Here is a tiny trained network, its code and every weight. The questions are about switching its units off for an input and a class, where a switched-off unit gives its printed mean instead of its output.

import numpy as np


def w(rows, s, z=0):
    codes = np.array(rows[::2]) - 128.0
    scale = np.full(codes.shape[1], s)
    scale[-1] = z or s
    return codes * scale


def f(y):
    return np.maximum(y, 0)


def log_softmax(a):
    a = a - a.max(-1, keepdims=True)
    return a - np.log(np.exp(a).sum(-1, keepdims=True))


def net(x, mask):
    res = np.array(x, float).reshape(1, 4) / 4 @ E
    y = f(res @ A[0][:, :-1].T + A[0][:, -1])
    res = res + np.where(mask, y, B[0][:, -1]) @ B[0][:, :-1]
    return log_softmax(res[-1] @ U[:, :-1].T + U[:, -1])


A, B = {}, {}
E = w([
[174,189,60,232,239,141,200],'x0',
[26,74,83,99,169,32,208],'x1',
[187,83,215,33,137,155,253],'x2',
[2,219,94,108,143,194,196],'x3',
],0.0072)
A[0] = w([
[186,2,176,138,106,94,90,181],'n1',
[75,155,65,160,175,72,149,176],'n2',
[42,174,142,148,76,163,67,202],'n3',
[149,97,161,75,83,130,217,178],'n4',
[144,108,143,76,128,153,247,255],'n5',
[111,72,134,152,109,77,95,135],'n6',
[133,189,99,186,159,155,177,194],'n7',
[94,54,114,145,80,73,28,201],'n8',
[146,176,65,229,135,160,125,215],'n9',
[56,186,84,154,194,105,171,204],'n10',
[152,28,207,46,78,119,145,195],'n11',
[173,230,102,202,116,158,95,202],'n12',
[224,22,150,79,137,90,148,142],'n13',
[144,156,103,161,213,172,117,147],'n14',
[128,102,77,138,106,107,3,218],'n15',
[137,139,111,200,209,164,127,186],'n16',
],0.0089,0.0042)
B[0] = w([
[177,71,201,247,160,20,95,245],'n1',
[123,145,82,93,168,123,227,218],'n2',
[164,154,27,128,31,166,112,224],'n3',
[40,71,139,134,197,203,71,209],'n4',
[9,152,115,103,204,214,85,234],'n5',
[143,34,91,118,117,71,167,182],'n6',
[153,254,211,49,177,146,221,213],'n7',
[188,51,85,150,70,65,151,248],'n8',
[196,166,140,48,118,149,169,235],'n9',
[108,209,70,120,167,107,250,239],'n10',
[68,22,169,204,154,160,49,254],'n11',
[245,167,189,49,55,210,67,237],'n12',
[132,133,173,139,201,73,39,223],'n13',
[170,169,174,88,168,167,140,192],'n14',
[238,47,93,129,27,85,120,253],'n15',
[161,131,203,5,182,102,171,208],'n16',
],0.0064,0.0097)
U = w([
[175,32,21,117,109,49,242,143],'0',
[26,39,125,74,138,247,98,220],'1',
[254,212,222,32,140,162,166,198],'2',
[40,219,86,172,40,113,214,122],'3',
[126,71,187,235,252,97,50,240],'4',
[52,212,80,103,207,120,226,2],'5',
[214,35,175,243,64,13,142,41],'6',
[198,146,47,101,34,155,21,60],'7',
],0.0064,0.00076)

Each question gives the input, the list of numbers given to net, and the class t.
The units are the neurons (one row each of A and B). Each row of codes is followed by its name. A weight is (code - 128) times the scale printed after its matrix; where a second scale follows, it is the last column's (A, B and U).
mask holds one flag per neuron, in row order. A switched-off neuron (its flag False) gives its mean, the last column of its row in B, instead of its output. The means were averaged over made-up inputs and are rounded, as every weight is.
A unit's drop is (log p(t) with every unit on - log p(t) with that unit switched off) / (log p(t) with every unit on - log p(t) with every unit switched off).
The circuit of an input: a set's keep is (log p(t) with only the set's units on - log p(t) with every unit switched off) / (log p(t) with every unit on - log p(t) with every unit switched off). Starting from the 12 units with the biggest drops (on a tie, the unit counted first), units are removed one at a time, each time the one whose removal leaves the highest keep (on an exact tie, the one counted first), for as long as the keep stays at least 0.8.
circuit, biggest first: the units of the circuit, biggest drop first
k most important neurons: the k neurons with the biggest drops, biggest first
drop when u is switched off: that unit's drop, to one decimal
input [2,3,-7,0], class 0: circuit, biggest first	n15, n2
input [3,3,6,1], class 5: circuit, biggest first	n12, n15
input [3,1,-3,-4], class 2: circuit, biggest first	n11, n9
input [-5,8,0,6], class 5: circuit, biggest first	n10, n15
input [-6,6,7,1], class 1: circuit, biggest first	n4
input [-2,0,-7,-3], class 6: 3 most important neurons	n8, n5, n15
input [-7,7,1,1], class 1: 2 most important neurons	n4, n5
input [-2,-8,4,-6], class 4: 2 most important neurons	n13, n11
input [-2,-8,0,1], class 7: 2 most important neurons	n7, n16
input [0,4,-6,-3], class 0: drop when n13 is switched off	0.1
input [5,3,-8,-4], class 2: drop when n9 is switched off	0.1
input [7,7,-3,-5], class 5: drop when n10 is switched off	0.3
